Below is a small trained network, with its code and all its weights. Each question gives an input and a target symbol and asks what happens when units are switched off, that is, made to give their printed mean instead of their output.

import numpy as np


def w(rows, s, z=0):
    codes = np.array(rows[::2]) - 128.0
    scale = np.full(codes.shape[1], s)
    scale[-1] = z or s
    return codes * scale


def norm(h):
    return h / np.sqrt((h * h).mean(-1, keepdims=True) + 1e-5)


def f(y):
    return np.maximum(y, 0)


def softmax(a):
    e = np.exp(a - a.max(-1, keepdims=True))
    return e / e.sum(-1, keepdims=True)


def log_softmax(a):
    a = a - a.max(-1, keepdims=True)
    return a - np.log(np.exp(a).sum(-1, keepdims=True))


def net(x, mask):
    ids = ['ΘΠΣΩαεημ'.index(c) for c in x.split()]
    T = len(ids)
    res = E[ids] + P[:T]
    r = norm(res)
    for j in range(3):
        rows = slice(2 * j, 2 * j + 2)
        q, k, v = (r @ M[0][rows].T for M in (Q, K, V))
        z = softmax(np.where(np.tri(T) > 0, q @ k.T / 2**0.5, -1e9)) @ v
        o = O[0][rows]
        res = res + np.where(mask[j], z, o[:, -1]) @ o[:, :-1]
    y = f(norm(res) @ A[0][:, :-1].T + A[0][:, -1])
    res = res + np.where(mask[3:7], y, B[0][:, -1]) @ B[0][:, :-1]
    return log_softmax(norm(res)[-1] @ U[:, :-1].T + U[:, -1])


Q, K, V, O, A, B = {}, {}, {}, {}, {}, {}
E = w([
[169,44,58,205],'Θ',
[162,163,43,138],'Π',
[138,148,123,181],'Σ',
[136,140,121,169],'Ω',
[98,169,121,199],'α',
[124,74,5,116],'ε',
[237,65,220,217],'η',
[158,112,174,116],'μ',
],0.02)
P = w([
[4,138,170,187],'0',
[89,146,150,176],'1',
[111,143,155,173],'2',
[122,145,162,171],'3',
[129,147,162,167],'4',
[132,149,164,164],'5',
[134,149,165,160],'6',
[135,152,160,156],'7',
[139,156,150,159],'8',
[133,153,164,148],'9',
],0.013)
Q[0] = w([
[79,74,108,194],'head 1',
[228,46,167,55],'head 1',
[230,101,174,112],'head 2',
[80,175,189,205],'head 2',
[179,154,118,149],'head 3',
[124,6,110,162],'head 3',
],0.012)
K[0] = w([
[166,84,125,131],'head 1',
[147,115,111,243],'head 1',
[208,108,151,84],'head 2',
[149,128,186,248],'head 2',
[123,158,183,131],'head 3',
[151,173,79,206],'head 3',
],0.012)
V[0] = w([
[161,160,165,138],'head 1',
[121,179,48,154],'head 1',
[23,1,214,74],'head 2',
[126,169,107,45],'head 2',
[112,51,236,35],'head 3',
[109,60,64,130],'head 3',
],0.011)
O[0] = w([
[166,138,94,112,160],'head 1',
[96,110,212,52,131],'head 1',
[44,17,5,100,112],'head 2',
[212,109,68,55,2],'head 2',
[118,101,254,23,117],'head 3',
[185,192,31,84,59],'head 3',
],0.0079,0.0075)
A[0] = w([
[3,201,174,144,192],'neuron 1',
[57,173,81,216,130],'neuron 2',
[84,54,187,63,6],'neuron 3',
[81,105,46,112,3],'neuron 4',
],0.015,0.0015)
B[0] = w([
[88,90,25,113,250],'neuron 1',
[79,100,175,54,225],'neuron 2',
[189,208,153,136,204],'neuron 3',
[255,192,155,127,143],'neuron 4',
],0.016,0.012)
U = w([
[48,109,63,47,190],'Θ',
[83,226,60,212,101],'Π',
[158,174,255,108,254],'Σ',
[232,66,52,149,156],'Ω',
[176,114,109,92,63],'α',
[204,56,179,131,120],'ε',
[169,100,129,100,53],'η',
[165,113,121,118,17],'μ',
],0.0097,0.0038)

Each question gives the input, a string of symbols that net reads in full, and the target symbol t.
The units are the heads (2 rows each of Q, K, V and O) and the neurons (one row each of A and B). Each row of codes is followed by its name. A weight is (code - 128) times the scale printed after its matrix; where a second scale follows, it is the last column's (O, A, B and U).
mask holds one flag per unit, heads first, then neurons. A switched-off unit (its flag False) gives its mean, the last column of its rows in O or B, instead of its output. The means were averaged over made-up inputs and are rounded, as every weight is.
A unit's drop is (log p(t) with every unit on - log p(t) with that unit switched off) / (log p(t) with every unit on - log p(t) with every unit switched off).
The circuit of an input: a set's keep is (log p(t) with only the set's units on - log p(t) with every unit switched off) / (log p(t) with every unit on - log p(t) with every unit switched off). Starting from all 7 units, units are removed one at a time, each time the one whose removal leaves the highest keep (on an exact tie, the one counted first), for as long as the keep stays at least 0.8.
circuit, biggest first: the units of the circuit, biggest drop first
top k neurons: the k neurons with the biggest drops, biggest first
which heads matter: for each layer, one digit per head in row order, 1 if its drop is at least 0.15 and else 0, layers parted by /
drop when u is switched off: that unit's drop, to one decimal
input Π η μ μ Ω, target Θ: circuit, biggest first : neuron 1
input Σ Σ Θ η μ Ω Π Σ Π μ, target Π: top 3 neurons : neuron 2; neuron 1; neuron 3
input Π ε Π α, target Θ: which heads matter : 100
input Π Π Θ, target Π: which heads matter : 011
input ε Ω Π Θ μ Σ ε Θ α, target Θ: which heads matter : 000
input α μ Π μ μ Σ, target Θ: top 2 neurons : neuron 3; neuron 1
input Ω Ω Π Ω μ Π Π, target Σ: which heads matter : 010
input ε Ω Σ μ Π α μ, target Π: which heads matter : 101
input η Π α Π η Π μ Ω, target Θ: top 2 neurons : neuron 1; neuron 2
input ε Σ μ, target Θ: drop when head 2 is switched off : 0.1
input μ μ ε, target Ω: drop when neuron 4 is switched off : 0.8
input Π Π Π μ Θ Π, target Σ: drop when head 1 is switched off : 0.0
